Each row has a class, written as a number after it.
[-14   9 -16 -14  25  -9  10  -7 -72  -4 -31 -20  13  36  22  41 -22 -12
  -5   9  14   0  -4 -15 -18 -31 -17  27  -2 -28 -18  20  -7  17  -2   2
  -3]
4
[-17  -7   7 -27 -20  12  29   1   6 -21   1 -19   1  19   7   6  11 -37
  -7 -19  -9  18  -8   4 -26 -15  -6   7  16   5 -10  -4 -24  31   3   7
   0]
0
[-10  -9   6 -21  17   0  -6  -8 -36   5 -13   8  -7   5  -9  27   0   2
   0  18   1  -1  17  11 -11 -21  -3  15 -17 -24 -13  13  -8  36   9  15
  -7]
10
[-36  -9 -30 -11 -38  27  21   9  33 -21 -21  20 -24  15  20   6  12 -37
   4 -27  -4  13  -1  -6 -50  31 -15 -23  13  16 -15  -9 -26  24  -7  14
  19]
8
[-27  24  -5  -4 -30  17  33   1  29 -15   8   5 -20  22  36 -11  10 -42
   0 -52 -25  44  -4 -18 -41   9 -16  14  36  43 -12  -2 -16  22 -21  -5
   4]
0
[-20 -26  11 -34 -30  21   5  10  28 -10 -10  -4  -5   0 -21   2  19 -21
   1  -5   7   3   6  28 -13   6   1  -4   9 -12  -2 -11 -19   4   8  17
   8]
7
[ -3  24 -24  22 -31 -10  27   7  34  -2  -9  -5  -2  19  66 -11  -8  -5
   9 -44  -5  26  -3 -16 -27  25  -2   3  30  14  -8   4  -9 -18   1 -15
  21]
3
[ 15  -4 -38  21 -48 -27   6  12  64   4   5  33 -13 -24  36 -27   1  39
  23 -10   5   1  10  25  -7  45  20 -51  -2 -13  -4   5   7 -23  51  -5
  29]
5
[ -3  10  22  -7  32  11   3 -13 -48   2 -11 -28 -10  12  -8  21   0 -40
 -14  -3 -11  10   1 -32  -2 -50 -14  45   9   4  -2   9 -14  11 -20  10
 -27]
10
[-42  18  55 -52  47  41  -9 -11 -66  -4   0   6 -15  14 -37  40  16 -49
 -19 -16 -23  18  17  -9 -20 -47 -41  54  -3  19  -7   2 -19  50 -68  19
 -44]
12
[ -3  13 -32   3 -23 -31  39 -12  11  -7  23   1   7  11  64 -13 -11  12
   6 -16 -13  30  -6  -5 -28   8  11 -22   7   8  -7  15  -2  42  30  -7
  10]
12
[ 42  38  -2  13  27 -34  19 -16 -70  23  11 -35  17  21  34   6 -34  -8
  -6   6   4   0   1 -30  27 -60  12  30   2 -20   2  27   8 -24  10 -11
  -1]
1
[ 21 -11  35 -11  34  -7  -1   9 -17  14  18  27 -15  -5 -38   8   5   5
   6  12  19  -4  14  27  23 -32  -8  -8 -22   5  -2   3  20   9 -11   5
  -8]
1
[-10  -3 -12   4 -49 -13   3   2  66 -23   9  28 -18 -12   3 -41  29   5
  11   5 -11   7  -8  14 -12  45  16 -40  16  41  -9  -5   1  27  10  -1
  19]
2
[-14   0 -45   6 -45  19  40  23   8 -25 -49 -41   6  42  57  10 -23 -34
   3 -33  29   2 -26 -20 -26  16  -7  15  46 -21 -19  -7 -24 -39   1  -9
  36]
9
[ -1  27  12   6  22  -5  20 -17 -45   7  12 -38 -13  14  28   3  -5 -36
 -14  -1 -16   6  -6 -46   4 -44  -1  39   7  19   9  14  -9  11 -22  -6
 -20]
11
[ 30  -6  16   0 -17 -58  25 -15  25  12  43   0  16  -5  30 -27   0  27
   7   3  -5   7  -5  36   8 -13  31 -29  -7  -2   5  16   6  16  39  -1
  15]
8
[  6   8  10   8  16 -20  33   5  11  -5  27  11  -6   8  13  -7  10 -15
  -1 -25  -5  25   1  -2 -17 -18 -19  -5   9  49  -2   5  12  22 -23  -9
   6]
3
[  8 -16  -2   0  34   7 -19   4 -16   9 -17  12  -1 -15 -36   3   3  21
  14  37  18 -34  22  24  30  15  13 -18 -28  -8   9   6  -5 -14  10  12
  -4]
6
[-14  -4  11 -18  51  22  -7   2 -96  -5 -46 -31  15  30 -27  49 -12 -25
 -12  25  21 -42   5  -8  17 -31  -6  35 -13  -8  -1  13 -17   2 -40   7
 -14]
9
[ -9 -33 -12   5 -10  38 -16  28  46 -18 -32  21 -22 -20 -31 -14  23   3
  15  11  13 -30  14  17   5  54   5 -46  -7  13  11 -17 -15 -23  -5   7
   1]
2
[-16  12 -11  -2   4  25  -7   6 -15   9 -34  15 -15   8   4  21 -16 -14
   8  -9  16   4   6  -4 -10   8 -15  30  14 -21 -13  -1 -10 -21 -16   2
   9]
6
[ 44   7 -32  33  -2 -57  25  12  24   2  23   6   0   4  39 -26 -16  33
  23  -4  24  12  -8  10   8  -3   7 -32   9  10  -2  17  37 -26  31 -22
  27]
4
[   2   21   38  -29   61  -23   -7  -29 -114   12    0   -2   26   25
  -38   29   -3  -11  -23   35    3  -10    6    5   12  -70  -10   54
  -19   -9  -17   38   11   43  -32    5  -22]
5
[  2 -29   8  -9  -4  -8 -14  -5  26   8   4  35 -17 -28 -21  -4  19  30
  15  17  -5   2  29  36  -2  13  10 -29 -31 -16  -3   3  -1  27  39  16
   1]
10
[-13  21   5 -11 -11  -2  21  -7   0   8   5  -2  -4  15  31   1   3 -13
  -5 -23 -17  28   5 -10 -23  -5  -2  23  18  17   4   9   0  14 -15  -8
   3]
7
[-38 -10 -15 -16 -33  30  20   7  31 -31  -9  23 -32   4  15   8  22 -35
   2 -25 -15  22   2 -14 -47  17 -13 -14   9  27 -15  -9 -27  44  -7  13
   3]
1
[ 38   9 -23  27 -10 -39  38  12  31  -2  15   0   2   9  34 -28  -8  12
  12 -14  15  18  -8   2   0  -4  -6 -22  21  21  -6  13  26 -17   4 -19
  23]
2
[  4   5 -19  16   3  49  -9  19 -26   3 -47 -11 -18  13 -24  20 -21 -43
   7   1  36 -11   8 -17   5  -1 -14  25  13 -29 -15  -6 -15 -62 -16   3
  11]
0
[  3 -16 -17   6 -44 -27  32   9  49 -19   7 -19   4  10  51 -24   4   7
  22 -13  -1  17 -20   8 -20  18  18 -32  20   7  -7   1  -6   3  38 -11
  16]
4
[ -3 -16 -24   7 -34 -13  -2   3  57  -2   9  35 -20 -30  12 -23  15  32
  17   7   4   2  14  29  -7  40  18 -47 -13  -5  -5   2  -5   7  40  11
  18]
11
[ 16  -2 -27  41 -14  13   5  17  23   8 -24 -10  -9  -1  18  -7 -19 -12
  15  -8  28  -4  -3 -20   2  22   3  -6  16 -15  -7  -6 -12 -64  12  -5
  16]
3
[ -3  17 -35  13 -29  -4  12   3   6 -24 -19   2   1  22  27 -10  -1 -19
   8   1  14   7 -15  -3 -18  21   8 -14  28  12 -29   7  -9  -7  -3  -4
  41]
1
[ 19   5  31  -8  61  -2 -16  -9 -92  26 -12 -21   9   9 -30  34 -23 -14
  -5  28  22 -17   8 -13  33 -65  -6  46 -18 -36  -3  17   5 -19 -10   6
 -32]
4
[-12 -17  20 -27  41   7 -28  -3 -57   9 -14  27  -3  -9 -54  37  -3   7
   2  36  24 -15  20  25   5 -29 -14  14 -35 -31 -15  13  -1  18  -1  22
 -19]
4
[ -5  -6  42 -25  31 -17 -30 -19 -34  -2  18  20  -2 -13 -58   0  26   5
   4  45  -6  -9   9  32  16 -23   6   3 -27  15 -13  15   6  38  -1  12
 -12]
4
[-28 -24  23 -33  -3  20   6   4  -5 -21 -13 -13  -9  11 -24  15  16 -36
   3  -6   1  10  -6  13 -23 -15 -13  12   6   6 -12  -4 -23  27  -9  15
 -10]
4
[-14   7 -32   9 -41  -1   6   2  29 -21 -14  18  -9  14  22 -19   6 -19
   6 -10   8   5 -22  -1 -25  33   6 -23  25  27 -18  -1  -5   2 -12  -8
  36]
8
[ 11  16 -76  39 -52  -1  47  30  32 -24 -45 -48   4  40  85   1 -31 -21
  14 -45  28  10 -31 -32 -33  31 -18 -13  55   4 -22  -5  -1 -67  -9 -32
  59]
9
[ 21 -11  19  -3  31 -16   0   6 -14  10   4  17 -11  -9 -37   7   6   3
   5   3  15   9  16  25   9 -35 -11  -5  -9  13   0   8  22   8  -9   5
   2]
10
[-14 -11   9 -14   8   6   6   4  16  -4  14  11 -12  -7  -9 -21  23   8
   8   0 -10  -7  10  16   9  20  19 -31 -17  35  19  -3 -10  29   2   6
 -16]
12
[-17   8  17 -13  -5 -20  -1 -12  -1  -9  23  25  -6   3  -9 -21  22   1
  -5   7 -15   5  -3  13  -8   0   5   1  -4  35  -6  16   8  46  -6  -3
  -2]
5
[-22 -16 -12  -7  -3  13   5  -1  24  -4  -8  25 -23 -11  -2   6  11   0
  10   6  -1   3   5   9 -16  25  -5 -14  -9   2 -13  -2 -14  29  15  15
   2]
6
[  6  13  -3   1 -19  -6  13   2  19   9   6  11  -4   4  38 -11  -9  14
  13 -24  -3  22   7   9  -5  13   8   1  12 -11   0   4  -2  -6  17  -8
   1]
12
[-22   7  43 -19  14  20  11  -9 -12 -10  21   3 -31   3  -2   9  26 -53
 -15 -18 -32  13   2 -34  -5 -35 -10  23   3  47   5  -8 -19  47 -37  14
 -37]
1
[ -7 -26 -30  26 -47  24 -20  32 100   2 -28  71 -46 -13  -6 -28  11  -3
  31 -25  30  -6  13  36 -20  75 -17 -39  18 -18 -14 -21 -17 -71  21  13
  48]
8
[-21 -13  17 -19  22  12   1   1  -7 -10   3  -3 -15  -8 -10   0  30  -8
  -8   6 -15 -16   8   4   5  -2   7 -14 -17  37  18   1 -15  34 -18   7
 -23]
11
[ 22  23   8   3  35 -56  -6 -27 -75  14  20  -7  27  18   5   3 -20  25
   4  51  12  -7  -4   8  19 -37  19  20 -16 -13 -20  39  23  23  10  -8
   4]
4
[-21  22  32 -18  14 -23   4 -33 -22 -18  40   1  -7  -2  -2 -12  30 -19
 -15  15 -32  19  -5   0 -12 -29   0  15  -4  56  -6  21  -1  71 -29   1
 -10]
11
[  3 -18 -31   2 -42  22  16  25  25 -17 -41 -15   3  17  17   2 -11 -16
  17  -8  34  -2  -6  17 -11  29   8 -29  21 -39 -19 -15 -23 -38  22   9
  35]
1
[-11  12 -43  12 -20  -4  44  10  19 -19   1 -19   0  31  62 -26  -1 -10
   7 -25 -13   3 -13 -22 -19  29  23 -26  21  47   9   7 -13  14   6 -20
   9]
0
[ 13  -9 -33  23  -9   1   9  18  15  -8 -28 -11   1   6  30 -12  -3   8
  17   4  16 -23   2   2   9  36  25 -49   1   8   6   1 -11 -34  15  -7
  21]
1
[  3 -23 -33  13   1  27 -13  27  13  -6 -38   5  -3  -4 -14  -8  -6  18
  20  11  36 -32   8  21  19  49  17 -37  -9 -15   6  -8 -12 -43   6   3
  10]
12
[-10 -10   0  -9 -42  -3  38   3  43 -29  10 -14  -1  12  38 -16  19 -30
   0 -27 -15  24 -16   2 -27   8   8 -26  25  27 -11  -9 -20  32   9   6
  15]
1
[  7 -15  42 -25   5 -34  11 -19  -9   8  26 -16  11   0   6  -5  13  13
  -3  11 -17  12   2  24   1 -35  19   5 -11  -4   2  15   1  48  26   4
 -14]
10
[ 32 -30  36 -15   2 -38 -20  -3   3  21  17   6   9 -24 -40  -9   2  45
  24  43  24 -17  17  63  39 -14  29 -21 -34 -47  -2   6  11  -4  52  17
  -5]
4
[-37 -21  31 -40 -17  32  10   7  13 -24  -3 -15 -14   7 -15  14  25 -42
 -10 -16 -10  -1  -8   6 -19  -5 -13  12   9  16  -7 -16 -26  33 -19  17
 -10]
9
[-12 -24   7 -20   3  27 -25  10   0  11 -22  45 -23 -17 -48  20   9  -3
   7  12  19 -18  25  28  -7   8 -10 -18 -26 -20  -6  -2  -8  -4  -1  21
   3]
8
[ 14 -22  69 -16  45  21 -49  -5 -23  22   6  25 -29 -42 -97  11  24  -9
  -1  37   1 -31  36  19  43 -35  -7  22 -37 -17   6  -3  -1 -11 -18  25
 -34]
2
[ -5 -10  21 -20 -12   1   6   2   0 -10  -4  -6   2   5  -1   9  11 -17
  -1  -4   3   2   3  18  -2 -14   5  -4   1  -7  -7  -2 -17  13   3  14
   5]
1
[-10  14  18  -7   0 -28   6 -24   3 -10  44   6  -9  -5   9 -26  27  -4
  -2  17 -28  13  -1   8  -7  -8  12  -6  -6  47  -7  20   2  55  -4  -2
  -2]
11
[  1  28 -51  25 -55 -26  37  -4  46 -25  16  -4  -2  25  73 -42  -2  -8
  14 -21 -14  27 -25 -12 -30  37  20 -23  39  37 -23  12  -1   9  24 -28
  42]
0
[ -8  12 -44  17   4 -11  39   6 -34 -17 -23 -50  15  47  74   2 -26 -13
   3 -14   2  -1 -26 -40 -14   6   7   1  26  18   6  13 -11  -6  -4 -22
   4]
4
[ 11  -4   1   8   8  14  13  20  15 -11  -9  22 -20   0 -16   3  11 -31
   6 -16  20  10   5   7  -6  -9 -19 -14  10  26 -12  -6   4 -11 -27   6
  15]
1
[ -29   -7   52  -46   72   35  -23   -8 -105    1  -26   -4    0   13
  -68   54    9  -37  -18   32    3  -41   21    4   18  -53  -13   50
  -35    4    2   10  -20   42  -53   21  -42]
9
[ -9   4  31 -15   4   3  11 -12  18   4  26   1 -24 -12  -4 -15  33 -25
 -10 -10 -30  15   1 -17  -2 -21   4  13   3  45  18   0  -5  22 -10   0
 -24]
7
[  6  13  18  -7   9   3  -8   2 -19  17  -9  18  -7   2  -5  14  -5   5
   5  -3   8   2  19  14  11  -9   1  13  -6 -17  -8   7  -1  -9  -6  10
  -1]
1
[-17 -22  39 -36  25  17 -27  -7 -18   8  12  46 -16 -29 -60  19  19   2
   0  25  -3  -5  31  34   4 -15  -7  -6 -41  -8  -2   0  -6  51  -1  28
 -29]
12
[ 17  17  45 -14  34 -33  -6 -21 -48  35  28  12   6  -3  -5  12 -10  24
  -3  13  -9  -3  18  18  24 -42   8  41 -22  -7   1  28  17  20   0  -4
 -16]
9
[-19  -9  16 -23  44  25  -4   2 -69   1 -32 -17   9  21 -23  34  -2 -22
 -14  18  13 -38   4  -6  17 -18  -3  22 -15   4   6   6 -15  13 -32   8
 -22]
9
[ -2  34 -58  28 -30 -19  25   4 -19 -24 -32 -21  13  41  61  -5 -23 -17
   1 -16  15   6 -24 -25 -25  13  -1  11  43   5 -26  21  -1 -26 -11 -23
  44]
5
[-15   6 -16  17 -27   4  29   4  32 -20  -3 -16 -26   8  41 -17   5 -39
   5 -35 -12  25 -18 -40 -17   7   0   1  31  39  10 -10 -18  -4   3  -3
  -5]
4
[-23 -29   2 -23 -21  41  -4  17  14 -18 -34  -8 -12  -4 -37  11  21 -36
   3   3  20  -5   8  23 -11   7  -8  -5   4 -15 -13 -13 -31  -8  -8  24
   9]
11
[-25  -8 -31 -10 -21  25   8  11  14 -17 -16  20 -15   2   8   9   1 -11
   5  -9   5   9   5   2 -25  26  -7 -16   1  -6 -11  -6 -17  20   7   9
   9]
12
[  3 -14 -20   4 -27  -1  -1   9  36   1   0  31 -16 -19  -4  -6   5  21
  20  12   7  -3  17  27 -11  26  10 -39 -14 -13 -13   1  -4   1  38   4
  17]
0
[  6  -5   1  21  -6   5   0  11  30   6   0  12 -18 -13  -3 -14   6 -12
   7 -13   8  -1   7  -9   6   8   2  -5   4  12   4  -6  -9 -34   6  -1
   5]
3
[ -6  23 -63  42 -34  12  39   8  31 -20 -24 -34 -19  21  72 -16 -20 -34
  11 -37   4  20 -30 -57 -22  29  -4   4  53  18  -8  -6 -21 -47   3 -16
  29]
6
[ -8 -16 -19  16 -20   6   6  22  48 -10 -18  10 -11  -7  13 -21  12  11
  18  -7  11 -15   9  14  -4  52  19 -49  -1  26  13  -9 -13 -16  11  -2
  14]
3
[ 13 -17 -23  12 -41   3   5  21  35  -5 -33 -12   3   0   8  -7  -9   4
  18  -8  32  -8  -2  32  -4  28   5 -18  13 -43 -18  -3  -9 -55  26   0
  39]
5
[  5  -3  23 -15  24   5 -35  -7 -40   5 -17  27   4  -7 -61  11   4  -4
  -5  47  22 -24  12  32  23 -12  -3  15 -15 -19 -21  13   6   8 -16  13
   3]
2
[ 39   8 -13  11  10 -29  10  14  -6  26   2   9   1   2  -1  -3 -17  21
  15  13  37  -5  11  25  21 -17   8 -11  -2 -14  -1  15  33 -38   8 -11
  26]
7
[-54 -23 -38 -10 -49  52  15  17  75 -36 -35  25 -45  -7   0  -3  26 -39
  13 -29  -2  23  -2  -4 -56  60 -23 -30  22  26 -10 -28 -36  21   5  22
  16]
6
[-17 -20   2 -16  25  14  -8  11 -18  -8 -20   5  -7   2 -22   7  12  -1
   5  11   7 -23   7   7   9   7   7 -14 -17  17  15  -1 -11  11  -5   8
 -20]
4
[ -7  14  10 -24  14 -16  -5 -17 -37   4   9   8  11  11 -10   2   8   0
  -9  23  -3  -4   2  12   3 -19  13  17  -1   7  -7  19   7  26 -11  -2
   7]
7
[ 12  26 -16   3  38 -23  34  -6 -70  -5  -8 -32  13  45  39  26 -29 -25
 -11 -16   8  24 -12 -29 -22 -60 -28  33  24   5 -16  25  16  15 -26 -15
   6]
10
[  6  12 -72  39 -53  -5  47  33  54 -31 -28 -16  -6  25  69 -14 -15 -22
  10 -47  26  17 -31 -26 -30  33 -14 -27  54  34 -12  -7   5 -46  -6 -24
  53]
9
